Below are the code and all the weights of a small trained network. Each question names an input and a target symbol and asks about switching units off, where a switched-off unit gives its printed mean instead of its output.

import numpy as np


def w(rows, s, z=0):
    codes = np.array(rows[::2]) - 128.0
    scale = np.full(codes.shape[1], s)
    scale[-1] = z or s
    return codes * scale


def f(y):
    return y / 2 * (1 + np.tanh(0.7978845608 * (y + 0.044715 * y**3)))


def softmax(a):
    e = np.exp(a - a.max(-1, keepdims=True))
    return e / e.sum(-1, keepdims=True)


def log_softmax(a):
    a = a - a.max(-1, keepdims=True)
    return a - np.log(np.exp(a).sum(-1, keepdims=True))


def net(x, mask):
    ids = ['αεζηθλξπστφψω'.index(c) for c in x.split()]
    T = len(ids)
    res = E[ids] + P[:T]
    u = 0
    for l in range(2):
        r = res
        for j in range(2):
            rows = slice(2 * j, 2 * j + 2)
            q, k, v = (r @ M[l][rows].T for M in (Q, K, V))
            z = softmax(np.where(np.tri(T) > 0, q @ k.T / 2**0.5, -1e9)) @ v
            o = O[l][rows]
            res = res + np.where(mask[u + j], z, o[:, -1]) @ o[:, :-1]
        u += 2
        y = f(res @ A[l][:, :-1].T + A[l][:, -1])
        res = res + np.where(mask[u : u + 8], y, B[l][:, -1]) @ B[l][:, :-1]
        u += 8
    return log_softmax(res[-1] @ U[:, :-1].T + U[:, -1])


Q, K, V, O, A, B = {}, {}, {}, {}, {}, {}
E = w([
[84,188,78,225,178,125,96,117,177,165,23],'α',
[162,119,124,3,139,138,144,164,146,141,183],'ε',
[107,103,77,50,112,149,203,48,159,156,90],'ζ',
[85,96,42,128,172,87,92,127,158,88,177],'η',
[117,107,110,147,45,148,141,73,246,122,110],'θ',
[230,112,76,134,180,63,160,139,89,108,71],'λ',
[105,141,165,61,249,127,115,117,150,48,42],'ξ',
[92,174,106,142,165,173,135,48,190,53,186],'π',
[82,64,167,83,95,149,87,102,131,191,80],'σ',
[100,91,130,122,209,104,36,96,87,165,155],'τ',
[129,18,140,32,86,164,200,82,144,106,186],'φ',
[140,98,51,146,102,108,164,151,139,86,93],'ψ',
[165,226,113,114,111,180,130,108,94,181,95],'ω',
],0.018)
P = w([
[91,193,134,136,108,78,204,99,88,124,168],'0',
[121,158,117,133,121,120,148,108,96,149,159],'1',
[133,142,102,131,146,150,117,106,112,152,137],'2',
[146,130,88,127,164,175,96,111,109,145,133],'3',
[155,112,85,122,158,192,66,105,124,138,119],'4',
[174,88,80,114,164,205,51,114,130,134,107],'5',
[184,67,72,111,179,212,32,119,119,126,91],'6',
[175,65,64,96,166,234,12,85,132,121,94],'7',
],0.011)
Q[0] = w([
[165,135,1,81,159,194,69,89,128,151,87],'0.h1',
[134,108,108,117,167,124,122,135,147,135,158],'0.h1',
[149,97,30,54,178,213,111,47,125,143,91],'0.h2',
[144,145,162,128,130,102,166,83,140,127,147],'0.h2',
],0.0095)
K[0] = w([
[170,65,71,127,157,254,64,138,147,112,113],'0.h1',
[168,145,133,159,119,187,167,117,155,188,94],'0.h1',
[183,77,52,124,143,230,60,132,140,117,111],'0.h2',
[88,139,147,159,89,81,121,187,108,126,148],'0.h2',
],0.0074)
V[0] = w([
[106,65,166,77,85,201,124,60,94,38,226],'0.h1',
[141,102,156,205,1,166,215,144,151,204,86],'0.h1',
[72,147,36,144,60,163,124,164,228,53,154],'0.h2',
[108,249,167,131,137,202,104,87,135,154,156],'0.h2',
],0.0062)
O[0] = w([
[192,107,165,197,255,149,207,115,166,198,148,138],'0.h1',
[110,95,224,167,137,142,114,60,66,89,180,2],'0.h1',
[36,122,164,139,104,160,88,205,6,172,68,94],'0.h2',
[135,29,127,99,113,60,194,53,70,47,100,181],'0.h2',
],0.0082,0.006)
A[0] = w([
[106,149,161,54,144,167,94,103,130,155,122,126],'0.n1',
[134,130,58,183,122,215,118,85,75,96,119,143],'0.n2',
[98,37,48,103,137,162,182,104,109,160,85,86],'0.n3',
[146,107,137,47,135,108,153,156,141,116,66,64],'0.n4',
[92,103,120,129,119,85,116,158,168,181,247,81],'0.n5',
[25,108,55,254,125,100,114,131,151,86,93,66],'0.n6',
[149,169,129,119,218,112,98,165,59,44,103,69],'0.n7',
[105,90,71,65,82,131,85,95,144,24,139,255],'0.n8',
],0.0079,0.0018)
B[0] = w([
[64,183,145,103,146,130,136,110,170,239,153,167],'0.n1',
[133,76,138,138,165,171,136,167,124,182,130,214],'0.n2',
[83,110,81,98,120,23,138,175,135,144,43,254],'0.n3',
[122,104,255,106,62,127,193,151,90,126,115,187],'0.n4',
[121,140,136,161,145,112,29,97,121,39,188,150],'0.n5',
[171,137,87,130,191,132,94,91,114,7,153,178],'0.n6',
[72,83,186,109,112,109,82,139,162,149,120,172],'0.n7',
[156,55,155,155,116,238,174,80,156,125,185,237],'0.n8',
],0.007,0.0084)
Q[1] = w([
[136,137,177,179,73,32,126,213,53,101,196],'1.h1',
[114,224,204,114,158,124,90,112,108,48,101],'1.h1',
[31,236,173,202,29,62,145,183,182,164,126],'1.h2',
[137,53,3,131,125,228,170,48,142,227,141],'1.h2',
],0.005)
K[1] = w([
[37,230,167,196,84,41,199,66,172,61,186],'1.h1',
[89,152,88,178,71,58,149,132,70,177,196],'1.h1',
[115,184,112,239,102,51,171,140,107,56,254],'1.h2',
[174,156,203,42,179,161,71,115,163,74,57],'1.h2',
],0.0049)
V[1] = w([
[215,143,94,144,98,144,199,189,67,149,135],'1.h1',
[116,97,46,254,146,130,90,137,120,145,158],'1.h1',
[155,163,231,103,168,182,46,139,177,125,82],'1.h2',
[132,178,207,100,152,111,156,174,127,41,199],'1.h2',
],0.0064)
O[1] = w([
[112,98,126,1,169,182,193,164,120,97,197,113],'1.h1',
[54,77,70,198,91,95,171,135,158,192,153,77],'1.h1',
[103,144,173,120,122,98,105,113,150,57,108,118],'1.h2',
[93,100,137,112,149,143,112,196,186,107,55,3],'1.h2',
],0.012,0.0047)
A[1] = w([
[159,254,121,155,158,174,87,161,139,205,99,160],'1.n1',
[145,88,96,112,117,92,213,157,117,177,241,75],'1.n2',
[165,49,127,139,146,103,133,93,93,119,85,101],'1.n3',
[116,162,168,92,124,77,122,148,193,113,95,102],'1.n4',
[25,68,125,85,166,149,104,106,62,166,164,178],'1.n5',
[169,143,73,92,145,67,77,115,67,99,130,115],'1.n6',
[111,114,138,123,141,114,185,109,129,114,21,102],'1.n7',
[183,135,98,120,101,133,52,174,140,157,245,254],'1.n8',
],0.0076,0.005)
B[1] = w([
[124,125,58,253,169,191,101,171,105,124,108,172],'1.n1',
[180,132,124,125,90,120,112,173,127,125,209,255],'1.n2',
[185,55,153,148,156,111,113,135,58,101,138,205],'1.n3',
[136,133,47,155,96,150,160,117,78,101,127,187],'1.n4',
[2,151,188,180,142,98,85,187,107,68,123,221],'1.n5',
[75,115,116,14,120,101,118,83,76,146,103,205],'1.n6',
[83,114,91,98,142,100,158,126,111,168,188,189],'1.n7',
[82,168,142,171,96,135,113,53,194,143,113,242],'1.n8',
],0.0084,0.0082)
U = w([
[62,185,116,88,130,208,124,132,220,123,173,160],'α',
[98,5,186,73,131,76,83,119,147,79,223,79],'ε',
[142,150,123,217,254,155,172,159,130,123,155,114],'ζ',
[26,191,112,123,101,145,87,188,122,126,162,91],'η',
[108,204,114,141,123,190,134,117,38,172,164,106],'θ',
[89,93,123,89,178,154,113,149,170,133,36,253],'λ',
[187,101,46,133,72,81,191,118,208,133,103,145],'ξ',
[123,184,155,145,175,46,124,51,146,133,144,126],'π',
[104,83,106,98,147,15,135,193,77,180,129,28],'σ',
[81,60,163,183,17,160,189,113,168,121,91,149],'τ',
[86,157,231,159,143,96,74,168,73,163,86,219],'φ',
[106,142,65,162,66,162,111,250,107,159,114,120],'ψ',
[114,176,74,151,134,130,125,109,84,62,88,27],'ω',
],0.0073,0.0051)

Each question gives the input, a string of symbols that net reads in full, and the target symbol t.
The units are the heads (2 rows each of Q, K, V and O) and the neurons (one row each of A and B). Each row of codes is followed by its name. A weight is (code - 128) times the scale printed after its matrix; where a second scale follows, it is the last column's (O, A, B and U).
mask holds one flag per unit, layer by layer, with each layer's heads first. A switched-off unit (its flag False) gives its mean, the last column of its rows in O or B, instead of its output. The means were averaged over made-up inputs and are rounded, as every weight is.
A unit's drop is (log p(t) with every unit on - log p(t) with that unit switched off) / (log p(t) with every unit on - log p(t) with every unit switched off).
The circuit of an input: a set's keep is (log p(t) with only the set's units on - log p(t) with every unit switched off) / (log p(t) with every unit on - log p(t) with every unit switched off). Starting from the 12 units with the biggest drops (on a tie, the unit counted first), units are removed one at a time, each time the one whose removal leaves the highest keep (on an exact tie, the one counted first), for as long as the keep stays at least 0.8.
circuit, biggest first: the units of the circuit, biggest drop first
unit that matters most: the unit with the biggest drop
top k neurons in layer l: the k neurons of layer l with the biggest drops, biggest first
input ξ π θ φ θ λ, target λ: unit that matters most -> 0.h2
input π ψ τ ξ τ τ, target λ: circuit, biggest first -> [0.h1; 0.n4; 1.h2]
input τ ω ξ φ ε ω, target λ: circuit, biggest first -> [1.h2; 0.n4; 1.n2]
input ω ω ψ ε ε α ξ π, target λ: circuit, biggest first -> [0.h2; 0.n4; 0.h1; 1.h2]
input ξ η π ε α, target λ: circuit, biggest first -> [1.h2; 0.n4]
input π τ ψ, target ψ: circuit, biggest first -> [0.h2; 1.h2]
input λ ξ λ π τ ω, target ξ: circuit, biggest first -> [0.h2; 1.n5]
input ω ω ε, target α: top 3 neurons in layer 1 -> [1.n3; 1.n8; 1.n6]
input τ ψ ψ ξ, target η: circuit, biggest first -> [0.h2; 1.n5; 1.h1; 0.n1]
input ω α ω ζ, target σ: circuit, biggest first -> [0.n3; 1.n7]
input τ τ π α π τ ε, target ξ: circuit, biggest first -> [0.h1; 1.n5]
input σ η α τ, target π: circuit, biggest first -> [0.h2; 1.h2; 1.n8]
input ω λ φ λ, target ζ: circuit, biggest first -> [0.h2; 1.n1]
input ξ ψ ζ, target λ: circuit, biggest first -> [1.h2]
input ω ω ε φ λ, target ζ: circuit, biggest first -> [0.h2; 0.h1]
input ζ φ ω τ, target π: top 2 neurons in layer 0 -> [0.n4; 0.n8]
input ε α θ λ λ ζ τ φ, target ξ: top 2 neurons in layer 0 -> [0.n3; 0.n8]
input π ζ π ξ ω τ ω ε, target λ: top 2 neurons in layer 0 -> [0.n4; 0.n3]
input ε ω λ η ω, target ψ: top 2 neurons in layer 0 -> [0.n6; 0.n8]
input θ τ ε α ω, target τ: unit that matters most -> 0.h1
input ε η ξ θ, target ω: circuit, biggest first -> [1.h1; 0.n7; 1.n4; 1.h2]
input π λ π τ, target σ: circuit, biggest first -> [0.h1; 1.h1]
input τ ε η τ π ω φ α, target ζ: top 2 neurons in layer 0 -> [0.n2; 0.n4]
input α ω θ θ λ α, target ω: top 2 neurons in layer 0 -> [0.n6; 0.n7]
input α π α τ ξ τ, target ω: top 2 neurons in layer 0 -> [0.n7; 0.n8]
input ω α π, target ζ: top 2 neurons in layer 1 -> [1.n6; 1.n8]
input ψ τ τ τ σ ξ τ ψ, target λ: unit that matters most -> 0.h2
input ξ α λ α θ η π, target λ: top 3 neurons in layer 0 -> [0.n4; 0.n7; 0.n3]
input α λ ε ω π, target ε: top 2 neurons in layer 1 -> [1.n1; 1.n3]
input τ θ τ φ π θ ω ξ, target ε: top 2 neurons in layer 0 -> [0.n4; 0.n2]
